Below are the code and all the weights of a small trained network. Each question names an input and a class and asks about switching units off, where a switched-off unit gives its printed mean instead of its output.

import numpy as np


def w(rows, s, z=0):
    codes = np.array(rows[::2]) - 128.0
    scale = np.full(codes.shape[1], s)
    scale[-1] = z or s
    return codes * scale


def norm(h):
    return h / np.sqrt((h * h).mean(-1, keepdims=True) + 1e-5)


def f(y):
    return y / 2 * (1 + np.tanh(0.7978845608 * (y + 0.044715 * y**3)))


def log_softmax(a):
    a = a - a.max(-1, keepdims=True)
    return a - np.log(np.exp(a).sum(-1, keepdims=True))


def net(x, mask):
    res = np.array(x, float).reshape(1, 6) / 4 @ E
    u = 0
    for l in range(4):
        y = f(norm(res) @ A[l][:, :-1].T + A[l][:, -1])
        res = res + np.where(mask[u : u + 8], y, B[l][:, -1]) @ B[l][:, :-1]
        u += 8
    return log_softmax(norm(res)[-1] @ U[:, :-1].T + U[:, -1])


A, B = {}, {}
E = w([
[93,55,157,161,62,95,123,114,157,210],'x0',
[128,110,134,138,144,141,123,126,129,121],'x1',
[128,134,128,129,124,125,130,131,129,129],'x2',
[164,193,87,171,190,151,109,92,161,223],'x3',
[4,124,52,96,188,99,115,178,164,129],'x4',
[195,77,90,106,146,54,134,126,211,100],'x5',
],0.015)
A[0] = w([
[134,177,115,187,178,172,60,76,206,249,40],'0.n0',
[2,119,87,114,184,97,187,206,169,163,22],'0.n1',
[89,120,100,153,119,247,160,137,62,159,68],'0.n2',
[66,45,186,144,96,110,163,135,204,253,32],'0.n3',
[202,59,90,126,138,21,136,158,226,118,30],'0.n4',
[47,63,195,162,92,77,136,117,171,247,35],'0.n5',
[1,207,209,209,93,178,104,157,22,171,2],'0.n6',
[68,73,202,238,71,53,156,109,135,213,32],'0.n7',
],0.0069,0.012)
B[0] = w([
[118,97,84,179,169,91,230,194,76,216,245],'0.n0',
[78,158,186,114,170,75,18,134,153,119,229],'0.n1',
[152,141,116,63,101,153,169,121,252,141,184],'0.n2',
[165,68,21,147,27,118,54,103,61,103,217],'0.n3',
[137,124,104,52,89,196,167,86,229,143,233],'0.n4',
[161,98,7,143,44,166,71,139,51,79,226],'0.n5',
[77,117,157,26,105,255,175,63,172,178,255],'0.n6',
[170,121,66,142,32,181,97,123,94,77,204],'0.n7',
],0.0096,0.0024)
A[1] = w([
[9,124,93,154,141,125,127,139,168,136,82],'1.n0',
[195,116,223,199,80,142,174,111,116,150,63],'1.n1',
[77,76,168,123,92,106,128,151,110,83,23],'1.n2',
[108,123,156,151,121,106,156,151,119,113,79],'1.n3',
[75,131,125,141,115,95,112,175,149,142,32],'1.n4',
[141,181,91,121,169,137,131,159,92,66,2],'1.n5',
[148,180,115,110,171,129,97,135,119,125,64],'1.n6',
[87,109,170,128,72,112,179,172,122,89,70],'1.n7',
],0.013,0.0086)
B[1] = w([
[187,180,220,86,135,79,45,68,100,113,231],'1.n0',
[111,174,133,28,186,65,8,123,129,115,255],'1.n1',
[130,121,128,175,157,75,190,162,62,181,170],'1.n2',
[140,102,113,108,161,141,134,105,119,132,118],'1.n3',
[175,164,145,108,167,129,92,100,102,123,144],'1.n4',
[149,130,52,177,24,149,93,146,108,107,169],'1.n5',
[107,93,137,189,58,97,146,127,81,91,158],'1.n6',
[169,126,131,206,216,113,196,124,76,217,180],'1.n7',
],0.012,0.007)
A[2] = w([
[15,108,97,140,175,92,88,175,146,132,45],'2.n0',
[128,101,146,120,151,105,198,151,87,102,12],'2.n1',
[139,159,106,165,134,180,160,140,128,64,72],'2.n2',
[81,130,143,123,134,197,157,147,89,172,57],'2.n3',
[106,81,153,115,140,111,203,151,94,93,58],'2.n4',
[128,110,135,90,128,172,150,145,157,135,83],'2.n5',
[134,160,98,219,178,113,159,125,139,214,3],'2.n6',
[174,71,92,137,143,104,179,135,247,109,30],'2.n7',
],0.015,0.0057)
B[2] = w([
[220,154,180,87,136,127,75,79,76,103,201],'2.n0',
[110,114,145,181,173,121,154,203,149,190,170],'2.n1',
[62,9,57,146,48,121,105,212,158,90,187],'2.n2',
[68,163,171,89,74,102,214,80,221,121,205],'2.n3',
[158,140,129,222,187,89,205,118,117,170,179],'2.n4',
[118,132,208,113,126,152,96,105,139,92,138],'2.n5',
[149,70,156,191,206,75,246,214,75,143,218],'2.n6',
[23,189,187,85,56,179,206,64,195,135,254],'2.n7',
],0.011,0.0053)
A[3] = w([
[115,51,139,201,62,125,90,116,137,209,2],'3.n0',
[132,95,93,170,93,132,132,152,126,125,64],'3.n1',
[100,106,150,147,96,155,109,107,114,159,56],'3.n2',
[139,150,68,148,141,190,121,197,147,69,85],'3.n3',
[119,167,142,103,105,154,174,94,168,135,70],'3.n4',
[166,102,125,88,138,144,143,107,149,122,97],'3.n5',
[68,132,159,129,132,251,148,128,93,152,41],'3.n6',
[115,113,120,126,131,127,123,136,125,119,95],'3.n7',
],0.013,0.0077)
B[3] = w([
[118,79,37,139,76,203,111,216,92,106,179],'3.n0',
[185,128,121,114,112,151,94,91,108,123,166],'3.n1',
[94,102,101,143,132,142,136,145,174,122,137],'3.n2',
[116,36,4,115,107,145,124,98,126,134,183],'3.n3',
[49,138,154,99,114,200,135,107,131,97,253],'3.n4',
[34,162,140,133,148,137,106,174,112,144,146],'3.n5',
[71,136,182,95,78,150,165,79,230,101,197],'3.n6',
[165,122,105,67,121,133,141,111,110,158,105],'3.n7',
],0.011,0.0043)
U = w([
[168,161,176,80,172,91,4,93,108,114,76],'0',
[69,165,170,93,85,174,191,72,190,130,227],'1',
[130,65,32,161,59,154,100,153,88,106,219],'2',
[145,119,150,191,209,93,228,183,84,178,6],'3',
],0.018,0.002)

Each question gives the input, the list of numbers given to net, and the class t.
The units are the neurons (one row each of A and B). Each row of codes is followed by its name. A weight is (code - 128) times the scale printed after its matrix; where a second scale follows, it is the last column's (A, B and U).
mask holds one flag per neuron, layer by layer. A switched-off neuron (its flag False) gives its mean, the last column of its row in B, instead of its output. The means were averaged over made-up inputs and are rounded, as every weight is.
A unit's drop is (log p(t) with every unit on - log p(t) with that unit switched off) / (log p(t) with every unit on - log p(t) with every unit switched off).
The circuit of an input: a set's keep is (log p(t) with only the set's units on - log p(t) with every unit switched off) / (log p(t) with every unit on - log p(t) with every unit switched off). Starting from the 12 units with the biggest drops (on a tie, the unit counted first), units are removed one at a time, each time the one whose removal leaves the highest keep (on an exact tie, the one counted first), for as long as the keep stays at least 0.8.
circuit, biggest first: the units of the circuit, biggest drop first
most important unit: the unit with the biggest drop
top k neurons: the k neurons with the biggest drops, biggest first
k most important neurons of layer l: the k neurons of layer l with the biggest drops, biggest first
drop of u: that unit's drop, to one decimal
input [-2,8,4,-4,-3,-3], class 3: most important unit -> 1.n7
input [-6,-2,1,-6,1,6], class 1: top 3 neurons -> [2.n7 0.n4 0.n5]
input [2,-3,4,6,-4,6], class 1: top 2 neurons -> [2.n7 0.n4]
input [-1,6,0,-5,-7,8], class 1: top 3 neurons -> [2.n7 1.n0 0.n4]
input [3,-8,6,7,-1,6], class 3: top 2 neurons -> [2.n6 0.n0]
input [-7,3,2,0,-6,7], class 1: circuit, biggest first -> [2.n7 1.n0]
input [6,-2,-6,3,5,4], class 2: 4 most important neurons of layer 0 -> [0.n3 0.n5 0.n4 0.n7]
input [-3,6,-4,-8,2,7], class 3: top 3 neurons -> [2.n4 1.n2 2.n1]
input [5,-7,-7,7,-3,1], class 3: top 2 neurons -> [2.n6 0.n0]
input [5,3,0,6,-6,2], class 0: top 2 neurons -> [1.n1 1.n7]
input [6,-4,2,-5,4,-3], class 2: 2 most important neurons of layer 0 -> [0.n5 0.n3]
input [1,1,2,4,4,-3], class 0: top 3 neurons -> [1.n0 0.n1 1.n7]
input [-3,8,-1,-5,0,6], class 1: top 2 neurons -> [2.n7 0.n4]
input [-6,-7,-4,-5,1,-1], class 2: circuit, biggest first -> [1.n5]
input [-7,-3,1,7,4,5], class 2: 2 most important neurons of layer 1 -> [1.n5 1.n7]
input [-7,-2,7,-1,-2,8], class 1: drop of 2.n7 -> 1.6
input [-6,2,-8,1,1,-4], class 2: drop of 2.n0 -> 0.0
input [-6,3,4,5,7,-4], class 0: drop of 1.n0 -> 2.9
